Here is a tiny trained network, its code and every weight. The questions are about switching its units off for an input and a target symbol, where a switched-off unit gives its printed mean instead of its output.

import numpy as np


def w(rows, s, z=0):
    codes = np.array(rows[::2]) - 128.0
    scale = np.full(codes.shape[1], s)
    scale[-1] = z or s
    return codes * scale


def norm(h):
    return h / np.sqrt((h * h).mean(-1, keepdims=True) + 1e-5)


def f(y):
    return y / 2 * (1 + np.tanh(0.7978845608 * (y + 0.044715 * y**3)))


def softmax(a):
    e = np.exp(a - a.max(-1, keepdims=True))
    return e / e.sum(-1, keepdims=True)


def log_softmax(a):
    a = a - a.max(-1, keepdims=True)
    return a - np.log(np.exp(a).sum(-1, keepdims=True))


def net(x, mask):
    ids = ['ΓΣΦΩαεζηθξτ'.index(c) for c in x.split()]
    T = len(ids)
    res = E[ids] + P[:T]
    u = 0
    for l in range(2):
        q, k, v = (norm(res) @ M[l].T for M in (Q, K, V))
        z = softmax(np.where(np.tri(T) > 0, q @ k.T / 2**0.5, -1e9)) @ v
        res = res + np.where(mask[u], z, O[l][:, -1]) @ O[l][:, :-1]
        u += 1
        y = f(norm(res) @ A[l][:, :-1].T + A[l][:, -1])
        res = res + np.where(mask[u : u + 4], y, B[l][:, -1]) @ B[l][:, :-1]
        u += 4
    return log_softmax(norm(res)[-1] @ U[:, :-1].T + U[:, -1])


Q, K, V, O, A, B = {}, {}, {}, {}, {}, {}
E = w([
[126,125,136,176,150,118],'Γ',
[99,146,112,101,131,143],'Σ',
[144,108,115,102,143,128],'Φ',
[131,163,126,142,84,118],'Ω',
[133,132,129,152,161,125],'α',
[120,120,118,89,119,145],'ε',
[249,119,246,133,131,153],'ζ',
[93,120,118,125,83,126],'η',
[73,177,118,144,162,120],'θ',
[93,162,107,97,127,121],'ξ',
[131,146,157,165,84,127],'τ',
],0.021)
P = w([
[84,156,95,161,97,109],'0',
[179,166,43,174,116,255],'1',
[135,150,70,164,112,173],'2',
[27,82,154,88,165,103],'3',
[79,114,96,100,158,122],'4',
[167,174,48,173,131,75],'5',
[139,120,90,147,143,32],'6',
[83,58,81,134,145,148],'7',
[159,71,24,169,136,170],'8',
],0.0073)
Q[0] = w([
[113,39,119,157,105,188],'0.h0',
[190,157,1,178,100,160],'0.h0',
],0.0084)
K[0] = w([
[154,165,94,140,141,81],'0.h0',
[106,100,151,107,128,10],'0.h0',
],0.014)
V[0] = w([
[95,2,127,153,98,141],'0.h0',
[87,125,116,163,58,101],'0.h0',
],0.009)
O[0] = w([
[94,2,216,90,161,199,154],'0.h0',
[95,43,110,134,120,125,253],'0.h0',
],0.0082,0.0041)
A[0] = w([
[134,152,125,59,3,98,165],'0.n0',
[224,130,159,166,64,165,154],'0.n1',
[172,88,122,142,241,155,255],'0.n2',
[248,31,16,11,89,24,136],'0.n3',
],0.0043,0.0021)
B[0] = w([
[137,174,3,113,202,169,186],'0.n0',
[41,29,109,131,71,90,136],'0.n1',
[62,165,124,223,17,70,221],'0.n2',
[86,138,103,149,252,158,253],'0.n3',
],0.0066,0.0026)
Q[1] = w([
[254,117,179,89,103,132],'1.h0',
[83,92,48,196,99,201],'1.h0',
],0.0072)
K[1] = w([
[9,175,65,151,160,137],'1.h0',
[254,128,245,62,191,3],'1.h0',
],0.0051)
V[1] = w([
[119,85,111,208,225,106],'1.h0',
[67,134,69,65,254,185],'1.h0',
],0.0069)
O[1] = w([
[123,187,171,9,47,135,251],'1.h0',
[93,172,133,179,70,188,118],'1.h0',
],0.013,0.0024)
A[1] = w([
[141,87,131,133,98,199,113],'1.n0',
[188,174,226,163,107,165,210],'1.n1',
[254,113,165,113,232,97,252],'1.n2',
[142,131,74,162,146,181,111],'1.n3',
],0.0095,0.0038)
B[1] = w([
[50,167,230,154,214,24,177],'1.n0',
[214,118,129,170,80,159,185],'1.n1',
[232,156,193,157,103,255,254],'1.n2',
[127,112,138,164,118,35,150],'1.n3',
],0.0075,0.0042)
U = w([
[114,181,104,142,136,90,73],'Γ',
[162,192,112,75,138,100,210],'Σ',
[149,165,156,137,182,120,87],'Φ',
[157,180,176,111,103,249,255],'Ω',
[103,156,94,165,132,128,31],'α',
[82,148,138,175,115,168,48],'ε',
[48,67,192,129,127,154,123],'ζ',
[159,54,85,113,150,108,204],'η',
[116,127,59,150,131,70,97],'θ',
[123,166,71,154,129,111,79],'ξ',
[135,142,173,23,98,89,56],'τ',
],0.011,0.0031)

Each question gives the input, a string of symbols that net reads in full, and the target symbol t.
The units are the heads (2 rows each of Q, K, V and O) and the neurons (one row each of A and B). Each row of codes is followed by its name. A weight is (code - 128) times the scale printed after its matrix; where a second scale follows, it is the last column's (O, A, B and U).
mask holds one flag per unit, layer by layer, with each layer's heads first. A switched-off unit (its flag False) gives its mean, the last column of its rows in O or B, instead of its output. The means were averaged over made-up inputs and are rounded, as every weight is.
A unit's drop is (log p(t) with every unit on - log p(t) with that unit switched off) / (log p(t) with every unit on - log p(t) with every unit switched off).
The circuit of an input: a set's keep is (log p(t) with only the set's units on - log p(t) with every unit switched off) / (log p(t) with every unit on - log p(t) with every unit switched off). Starting from all 10 units, units are removed one at a time, each time the one whose removal leaves the highest keep (on an exact tie, the one counted first), for as long as the keep stays at least 0.8.
units of the circuit, in order: the units of the circuit, biggest drop first
most important unit: the unit with the biggest drop
k most important neurons: the k neurons with the biggest drops, biggest first
k most important neurons of layer l: the k neurons of layer l with the biggest drops, biggest first
input η η ε η η Φ, target ζ: units of the circuit, in order	[0.h0]
input η η η Φ η Ω Ω, target ζ: 2 most important neurons of layer 1	[1.n2, 1.n0]
input ξ η θ α Γ Σ Γ η Φ, target τ: units of the circuit, in order	[1.h0, 1.n2]
input Φ η η η α, target ζ: 3 most important neurons	[1.n2, 0.n2, 0.n3]
input ε Γ α α, target τ: units of the circuit, in order	[1.h0, 0.n3, 0.n0]
input Ω η ζ η Φ η ε α, target η: 2 most important neurons	[0.n2, 0.n3]
input Φ η η ε ε, target ζ: units of the circuit, in order	[0.h0, 1.n0]
input θ η θ ζ Φ α ε, target Ω: units of the circuit, in order	[1.n2, 0.n3, 1.h0, 0.h0]
input ξ η Γ θ ε Γ η Ω, target τ: units of the circuit, in order	[1.h0, 0.n3]
input Γ Φ ε Φ η η Γ θ Σ, target τ: units of the circuit, in order	[1.h0, 0.n3, 0.n0]
input α Φ ζ η ε τ, target η: units of the circuit, in order	[1.h0, 0.n1]
input η ζ ξ α η Φ θ, target Φ: units of the circuit, in order	[1.h0, 1.n2, 0.n1]
input Φ η η ε ζ ε Φ Φ, target Ω: units of the circuit, in order	[1.h0, 0.h0]
input Γ ε η Γ Φ ε ε, target Ω: units of the circuit, in order	[1.h0]
input Σ Φ Φ Φ Φ α, target Ω: 2 most important neurons	[1.n1, 0.n3]
input η η Φ Ω η ξ η Φ τ, target ζ: 2 most important neurons of layer 1	[1.n0, 1.n2]
input η η ε Γ η Φ θ, target ζ: 2 most important neurons of layer 0	[0.n0, 0.n2]
input η η Φ η Φ η, target ζ: 2 most important neurons of layer 1	[1.n0, 1.n2]
input η η α Φ Φ η Σ, target Ω: 2 most important neurons	[0.n1, 1.n3]
input Φ Γ Φ η ζ α α, target Ω: 2 most important neurons	[1.n2, 0.n1]
input η η ε ζ η α, target η: most important unit	0.n2
input Φ α Γ Φ η θ, target Ω: 3 most important neurons of layer 1	[1.n0, 1.n3, 1.n1]
